Below are the code and all the weights of a small trained network. Each question names an input and a target symbol and asks about switching units off, where a switched-off unit gives its printed mean instead of its output.

import numpy as np


def w(rows, s, z=0):
    codes = np.array(rows[::2]) - 128.0
    scale = np.full(codes.shape[1], s)
    scale[-1] = z or s
    return codes * scale


def f(y):
    return np.maximum(y, 0)


def softmax(a):
    e = np.exp(a - a.max(-1, keepdims=True))
    return e / e.sum(-1, keepdims=True)


def log_softmax(a):
    a = a - a.max(-1, keepdims=True)
    return a - np.log(np.exp(a).sum(-1, keepdims=True))


def net(x, mask):
    ids = ['αεημξσφ'.index(c) for c in x.split()]
    T = len(ids)
    res = E[ids] + P[:T]
    q, k, v = (res @ M[0].T for M in (Q, K, V))
    z = softmax(np.where(np.tri(T) > 0, q @ k.T / 3**0.5, -1e9)) @ v
    res = res + np.where(mask[0], z, O[0][:, -1]) @ O[0][:, :-1]
    y = f(res @ A[0][:, :-1].T + A[0][:, -1])
    res = res + np.where(mask[1:25], y, B[0][:, -1]) @ B[0][:, :-1]
    return log_softmax(res[-1] @ U[:, :-1].T + U[:, -1])


Q, K, V, O, A, B = {}, {}, {}, {}, {}, {}
E = w([
[254,112,96,43],'α',
[177,75,191,108],'ε',
[59,28,224,125],'η',
[119,182,232,85],'μ',
[113,205,154,165],'ξ',
[92,161,70,70],'σ',
[158,42,48,65],'φ',
],0.009)
P = w([
[254,210,70,16],'0',
[126,68,104,202],'1',
[71,122,196,70],'2',
[114,86,101,185],'3',
[78,133,196,76],'4',
[108,96,95,181],'5',
[88,123,199,71],'6',
[107,97,98,180],'7',
[88,134,200,67],'8',
],0.0091)
Q[0] = w([
[137,128,131,227],'head 0',
[113,117,75,145],'head 0',
[162,109,140,249],'head 0',
],0.016)
K[0] = w([
[2,63,173,246],'head 0',
[80,60,40,170],'head 0',
[38,47,216,225],'head 0',
],0.011)
V[0] = w([
[174,249,44,104],'head 0',
[146,55,101,76],'head 0',
[191,151,193,141],'head 0',
],0.011)
O[0] = w([
[163,179,144,207,111],'head 0',
[81,217,63,82,254],'head 0',
[225,147,246,73,180],'head 0',
],0.012,0.0046)
A[0] = w([
[170,76,56,114,148],'neuron 0',
[75,85,151,161,45],'neuron 1',
[164,182,204,165,39],'neuron 2',
[138,110,15,93,125],'neuron 3',
[121,139,134,73,148],'neuron 4',
[186,83,52,137,116],'neuron 5',
[197,54,72,109,111],'neuron 6',
[213,51,211,99,96],'neuron 7',
[153,144,36,168,1],'neuron 8',
[101,106,70,159,201],'neuron 9',
[72,164,114,100,137],'neuron 10',
[116,141,137,55,165],'neuron 11',
[193,168,138,255,47],'neuron 12',
[140,185,94,56,98],'neuron 13',
[171,203,157,103,69],'neuron 14',
[58,81,136,168,70],'neuron 15',
[106,118,137,79,163],'neuron 16',
[152,198,76,225,93],'neuron 17',
[199,160,74,109,190],'neuron 18',
[95,68,206,114,30],'neuron 19',
[110,131,139,62,176],'neuron 20',
[104,62,108,139,135],'neuron 21',
[166,133,48,125,124],'neuron 22',
[161,101,168,111,106],'neuron 23',
],0.0093,0.006)
B[0] = w([
[170,160,99,121,192],'neuron 0',
[78,235,234,25,149],'neuron 1',
[143,147,53,23,225],'neuron 2',
[119,186,113,144,223],'neuron 3',
[152,106,176,182,213],'neuron 4',
[199,141,137,6,148],'neuron 5',
[245,154,41,61,173],'neuron 6',
[160,187,15,204,202],'neuron 7',
[174,11,98,122,141],'neuron 8',
[68,158,78,162,195],'neuron 9',
[160,149,154,182,201],'neuron 10',
[159,95,179,195,250],'neuron 11',
[83,2,41,116,200],'neuron 12',
[73,79,175,187,187],'neuron 13',
[65,78,84,78,221],'neuron 14',
[53,204,215,68,169],'neuron 15',
[153,73,148,180,232],'neuron 16',
[70,81,180,179,182],'neuron 17',
[100,173,219,110,195],'neuron 18',
[165,173,133,68,188],'neuron 19',
[198,93,158,162,254],'neuron 20',
[61,141,41,95,203],'neuron 21',
[107,179,161,134,155],'neuron 22',
[144,146,72,139,163],'neuron 23',
],0.0067,0.0078)
U = w([
[81,38,101,213,101],'α',
[181,20,63,140,99],'ε',
[144,187,66,97,84],'η',
[66,112,147,37,71],'μ',
[163,77,202,184,254],'ξ',
[177,254,170,58,144],'σ',
[78,218,137,190,156],'φ',
],0.0089,0.0029)

Each question gives the input, a string of symbols that net reads in full, and the target symbol t.
The units are the heads (3 rows each of Q, K, V and O) and the neurons (one row each of A and B). Each row of codes is followed by its name. A weight is (code - 128) times the scale printed after its matrix; where a second scale follows, it is the last column's (O, A, B and U).
mask holds one flag per unit, heads first, then neurons. A switched-off unit (its flag False) gives its mean, the last column of its rows in O or B, instead of its output. The means were averaged over made-up inputs and are rounded, as every weight is.
A unit's drop is (log p(t) with every unit on - log p(t) with that unit switched off) / (log p(t) with every unit on - log p(t) with every unit switched off).
The circuit of an input: a set's keep is (log p(t) with only the set's units on - log p(t) with every unit switched off) / (log p(t) with every unit on - log p(t) with every unit switched off). Starting from the 12 units with the biggest drops (on a tie, the unit counted first), units are removed one at a time, each time the one whose removal leaves the highest keep (on an exact tie, the one counted first), for as long as the keep stays at least 0.8.
circuit, biggest first: the units of the circuit, biggest drop first
k most important neurons: the k neurons with the biggest drops, biggest first
drop when u is switched off: that unit's drop, to one decimal
input σ ξ η φ ξ, target α: circuit, biggest first : (head 0; neuron 12)
input ξ ξ η α σ, target ε: circuit, biggest first : (head 0; neuron 12; neuron 2)
input σ ξ η σ, target α: circuit, biggest first : (head 0; neuron 17)
input ε η η ε ε η φ φ, target η: 2 most important neurons : (neuron 3; neuron 6)
input ξ η η, target ε: circuit, biggest first : (head 0; neuron 12; neuron 2; neuron 7)
input φ σ ε, target φ: circuit, biggest first : (head 0)
input σ ε η η η η α, target α: circuit, biggest first : (head 0; neuron 12)
input σ φ η μ φ, target α: circuit, biggest first : (head 0; neuron 12; neuron 17)
input ξ α η ε, target ε: circuit, biggest first : (head 0; neuron 6; neuron 20)
input α η φ η φ ε α, target μ: 3 most important neurons : (neuron 12; neuron 14; neuron 2)
input μ μ σ σ ε η ε η μ, target η: 4 most important neurons : (neuron 12; neuron 7; neuron 2; neuron 14)
input ε η α η ε σ, target φ: 2 most important neurons : (neuron 12; neuron 2)
input μ μ ξ α ε, target η: 3 most important neurons : (neuron 7; neuron 2; neuron 12)
input μ ε η η σ η ε η η, target η: 2 most important neurons : (neuron 7; neuron 2)
input μ σ η ε μ, target η: most important neuron : (neuron 12)
input η σ ε, target ξ: 2 most important neurons : (neuron 2; neuron 21)
input φ φ η σ α σ ε α φ, target φ: drop when neuron 11 is switched off : 0.0
input η σ σ, target ξ: drop when head 0 is switched off : 0.0
input σ η η, target α: drop when head 0 is switched off : 1.5
input η σ η, target ξ: most important neuron : (neuron 2)
